Below are the code and all the weights of a small trained network. Each question names an input and a class and asks about switching units off, where a switched-off unit gives its printed mean instead of its output.

import numpy as np


def w(rows, s, z=0):
    codes = np.array(rows[::2]) - 128.0
    scale = np.full(codes.shape[1], s)
    scale[-1] = z or s
    return codes * scale


def norm(h):
    return h / np.sqrt((h * h).mean(-1, keepdims=True) + 1e-5)


def f(y):
    return np.maximum(y, 0)


def log_softmax(a):
    a = a - a.max(-1, keepdims=True)
    return a - np.log(np.exp(a).sum(-1, keepdims=True))


def net(x, mask):
    res = np.array(x, float).reshape(1, 8) / 4 @ E
    u = 0
    for l in range(2):
        y = f(norm(res) @ A[l][:, :-1].T + A[l][:, -1])
        res = res + np.where(mask[u : u + 4], y, B[l][:, -1]) @ B[l][:, :-1]
        u += 4
    return log_softmax(norm(res)[-1] @ U[:, :-1].T + U[:, -1])


A, B = {}, {}
E = w([
[104,149,129,144],'x0',
[97,136,132,141],'x1',
[113,132,131,139],'x2',
[112,133,129,137],'x3',
[122,134,129,125],'x4',
[64,162,132,80],'x5',
[88,143,254,147],'x6',
[136,122,126,135],'x7',
],0.0094)
A[0] = w([
[98,176,201,181,193],'0.n1',
[101,149,134,24,17],'0.n2',
[100,113,52,148,252],'0.n3',
[4,200,58,1,39],'0.n4',
],0.0071,0.0028)
B[0] = w([
[73,64,112,81,230],'0.n1',
[10,128,60,108,165],'0.n2',
[132,102,162,64,232],'0.n3',
[81,148,130,174,254],'0.n4',
],0.014,0.0051)
A[1] = w([
[123,192,213,135,165],'1.n1',
[157,64,147,162,251],'1.n2',
[181,150,142,160,72],'1.n3',
[139,227,5,141,220],'1.n4',
],0.014,0.0011)
B[1] = w([
[226,72,145,103,179],'1.n1',
[145,249,68,119,247],'1.n2',
[81,173,24,111,151],'1.n3',
[135,53,141,97,252],'1.n4',
],0.011,0.0043)
U = w([
[104,148,149,123,254],'0',
[169,2,201,154,179],'1',
[89,169,137,109,119],'2',
[86,136,104,182,123],'3',
[50,228,97,210,2],'4',
[93,160,138,120,25],'5',
],0.0086,0.0033)

Each question gives the input, the list of numbers given to net, and the class t.
The units are the neurons (one row each of A and B). Each row of codes is followed by its name. A weight is (code - 128) times the scale printed after its matrix; where a second scale follows, it is the last column's (A, B and U).
mask holds one flag per neuron, layer by layer. A switched-off neuron (its flag False) gives its mean, the last column of its row in B, instead of its output. The means were averaged over made-up inputs and are rounded, as every weight is.
A unit's drop is (log p(t) with every unit on - log p(t) with that unit switched off) / (log p(t) with every unit on - log p(t) with every unit switched off).
The circuit of an input: a set's keep is (log p(t) with only the set's units on - log p(t) with every unit switched off) / (log p(t) with every unit on - log p(t) with every unit switched off). Starting from all 8 units, units are removed one at a time, each time the one whose removal leaves the highest keep (on an exact tie, the one counted first), for as long as the keep stays at least 0.8.
units of the circuit, in order: the units of the circuit, biggest drop first
k most important neurons: the k neurons with the biggest drops, biggest first
k most important neurons of layer l: the k neurons of layer l with the biggest drops, biggest first
drop when u is switched off: that unit's drop, to one decimal
input [-5,7,-2,7,-7,4,8,-8], class 1: 2 most important neurons of layer 1	(1.n1 1.n2)
input [7,5,6,2,3,-6,-8,3], class 1: units of the circuit, in order	(1.n4)
input [0,7,0,6,-7,1,7,2], class 1: 2 most important neurons of layer 1	(1.n1 1.n2)
input [1,1,-2,-5,5,1,5,-5], class 1: 3 most important neurons of layer 1	(1.n2 1.n1 1.n3)
input [-5,2,-8,8,-6,6,-8,3], class 1: 3 most important neurons	(1.n4 1.n2 0.n1)
input [2,-7,-1,-1,-2,-3,1,-1], class 4: 2 most important neurons of layer 0	(0.n3 0.n1)
input [5,1,5,8,-1,-6,-7,-6], class 1: 3 most important neurons	(1.n4 0.n1 1.n3)
input [1,4,0,-2,-2,-8,5,1], class 4: 4 most important neurons	(1.n2 0.n3 0.n1 1.n4)
input [3,-5,-5,-4,4,1,5,-5], class 1: 2 most important neurons of layer 1	(1.n2 1.n1)
input [5,-5,0,7,1,-8,-3,-6], class 4: 2 most important neurons of layer 1	(1.n2 1.n3)
input [-2,-5,-3,-6,2,5,-8,4], class 1: 3 most important neurons of layer 1	(1.n4 1.n2 1.n3)
input [-1,-1,-8,-1,-7,-6,5,2], class 2: drop when 1.n2 is switched off	1.1
input [-6,7,-1,-1,-5,3,-7,7], class 1: drop when 0.n1 is switched off	0.2
input [-5,-1,-5,7,2,-7,0,1], class 4: drop when 0.n4 is switched off	-0.1
input [-1,-7,8,-5,0,-7,3,7], class 2: most important neuron	(1.n2)
